Below is a small trained network, with its code and all its weights. Each question gives an input and a target symbol and asks what happens when units are switched off, that is, made to give their printed mean instead of their output.

import numpy as np


def w(rows, s, z=0):
    codes = np.array(rows[::2]) - 128.0
    scale = np.full(codes.shape[1], s)
    scale[-1] = z or s
    return codes * scale


def f(y):
    return y / 2 * (1 + np.tanh(0.7978845608 * (y + 0.044715 * y**3)))


def softmax(a):
    e = np.exp(a - a.max(-1, keepdims=True))
    return e / e.sum(-1, keepdims=True)


def log_softmax(a):
    a = a - a.max(-1, keepdims=True)
    return a - np.log(np.exp(a).sum(-1, keepdims=True))


def net(x, mask):
    ids = ['αγεζξπτφψ'.index(c) for c in x.split()]
    T = len(ids)
    res = E[ids] + P[:T]
    r = res
    for j in range(3):
        rows = slice(2 * j, 2 * j + 2)
        q, k, v = (r @ M[0][rows].T for M in (Q, K, V))
        z = softmax(np.where(np.tri(T) > 0, q @ k.T / 2**0.5, -1e9)) @ v
        o = O[0][rows]
        res = res + np.where(mask[j], z, o[:, -1]) @ o[:, :-1]
    y = f(res @ A[0][:, :-1].T + A[0][:, -1])
    res = res + np.where(mask[3:7], y, B[0][:, -1]) @ B[0][:, :-1]
    return log_softmax(res[-1] @ U[:, :-1].T + U[:, -1])


Q, K, V, O, A, B = {}, {}, {}, {}, {}, {}
E = w([
[75,110,201,101],'α',
[88,145,90,53],'γ',
[74,144,104,56],'ε',
[71,104,163,81],'ζ',
[43,122,160,151],'ξ',
[55,130,113,77],'π',
[129,141,169,41],'τ',
[37,44,75,147],'φ',
[1,172,138,29],'ψ',
],0.017)
P = w([
[152,6,144,128],'0',
[146,130,107,140],'1',
[140,119,116,141],'2',
[127,122,133,141],'3',
[127,116,125,130],'4',
[112,118,129,128],'5',
[100,111,124,128],'6',
[92,114,116,128],'7',
[99,100,97,113],'8',
[92,106,85,110],'9',
[92,115,72,100],'10',
],0.013)
Q[0] = w([
[4,98,150,55],'h0',
[91,147,135,170],'h0',
[176,128,168,203],'h1',
[186,211,155,157],'h1',
[92,67,65,190],'h2',
[87,219,224,90],'h2',
],0.013)
K[0] = w([
[181,3,156,111],'h0',
[178,150,133,113],'h0',
[156,190,155,160],'h1',
[240,153,145,175],'h1',
[151,96,108,132],'h2',
[95,119,174,49],'h2',
],0.015)
V[0] = w([
[69,155,53,103],'h0',
[48,140,182,249],'h0',
[110,93,40,187],'h1',
[131,134,107,93],'h1',
[70,151,99,86],'h2',
[82,148,179,99],'h2',
],0.015)
O[0] = w([
[8,186,147,132,117],'h0',
[154,137,94,234,146],'h0',
[146,112,204,169,255],'h1',
[95,139,136,145,130],'h1',
[84,119,101,122,195],'h2',
[149,107,73,151,165],'h2',
],0.016,0.014)
A[0] = w([
[100,125,211,1,6],'n0',
[182,176,169,117,254],'n1',
[185,155,66,216,85],'n2',
[176,97,128,146,23],'n3',
],0.0089,0.007)
B[0] = w([
[155,198,122,198,254],'n0',
[127,7,204,202,157],'n1',
[99,223,140,87,215],'n2',
[93,168,45,167,148],'n3',
],0.012,0.0065)
U = w([
[223,71,47,174,76],'α',
[118,202,202,77,45],'γ',
[108,180,193,58,77],'ε',
[134,7,161,2,134],'ζ',
[166,204,111,193,23],'ξ',
[96,121,185,20,134],'π',
[205,160,203,26,254],'τ',
[120,92,185,164,177],'φ',
[75,106,75,86,121],'ψ',
],0.0058,0.008)

Each question gives the input, a string of symbols that net reads in full, and the target symbol t.
The units are the heads (2 rows each of Q, K, V and O) and the neurons (one row each of A and B). Each row of codes is followed by its name. A weight is (code - 128) times the scale printed after its matrix; where a second scale follows, it is the last column's (O, A, B and U).
mask holds one flag per unit, heads first, then neurons. A switched-off unit (its flag False) gives its mean, the last column of its rows in O or B, instead of its output. The means were averaged over made-up inputs and are rounded, as every weight is.
A unit's drop is (log p(t) with every unit on - log p(t) with that unit switched off) / (log p(t) with every unit on - log p(t) with every unit switched off).
The circuit of an input: a set's keep is (log p(t) with only the set's units on - log p(t) with every unit switched off) / (log p(t) with every unit on - log p(t) with every unit switched off). Starting from all 7 units, units are removed one at a time, each time the one whose removal leaves the highest keep (on an exact tie, the one counted first), for as long as the keep stays at least 0.8.
circuit, biggest first: the units of the circuit, biggest drop first
unit that matters most: the unit with the biggest drop
top k neurons: the k neurons with the biggest drops, biggest first
heads that matter: for each layer, one digit per head in row order, 1 if its drop is at least 0.15 and else 0, layers parted by /
drop when u is switched off: that unit's drop, to one decimal
input φ π φ γ τ ζ ζ φ ψ, target ψ: unit that matters most -> h2
input ζ γ π α φ φ, target ζ: heads that matter -> 100
input ξ ξ ε φ ξ α α τ, target ξ: circuit, biggest first -> (h0; n2)
input α ξ φ ψ φ ξ ψ ξ γ ψ α, target ψ: heads that matter -> 011
input ξ α φ γ τ ε φ ψ, target ξ: heads that matter -> 100
input ψ ξ φ ζ ψ φ α, target ψ: circuit, biggest first -> (h1; h2)
input ξ ε τ ζ φ γ, target ξ: top 2 neurons -> (n2; n3)
input τ τ α, target τ: heads that matter -> 110
input τ ψ φ, target τ: heads that matter -> 101
input τ φ φ φ τ ε γ, target τ: circuit, biggest first -> (h0; n0)
input ψ τ τ, target ψ: heads that matter -> 011
input τ ξ φ φ ε φ ψ α ε, target τ: top 2 neurons -> (n0; n3)
input α τ φ π γ, target α: top 2 neurons -> (n3; n1)
input ξ ξ φ φ ε, target ξ: unit that matters most -> h0
input ζ φ ε α φ α ψ γ, target ζ: top 3 neurons -> (n0; n2; n3)
input α φ φ φ φ ψ, target α: heads that matter -> 101
input ξ ξ ξ ψ, target ψ: heads that matter -> 011
input ψ ξ ζ φ α ξ τ, target ψ: heads that matter -> 111
input ζ φ π, target ζ: heads that matter -> 100
input ψ α φ ζ, target ψ: unit that matters most -> h1
input ξ τ ε φ, target ξ: top 3 neurons -> (n2; n3; n1)
input φ α τ ε π φ ψ ζ, target ψ: top 2 neurons -> (n0; n1)
input α φ α φ φ φ φ τ ζ, target α: heads that matter -> 100
input π α π α φ φ ψ ψ φ, target ψ: heads that matter -> 010
input α φ ψ α, target α: drop when h0 is switched off -> 0.4
input α ζ φ φ τ φ φ τ φ τ π, target α: drop when h0 is switched off -> 1.3
input τ φ ζ φ ε ξ, target τ: unit that matters most -> h0
input α γ τ, target α: drop when n1 is switched off -> 0.1
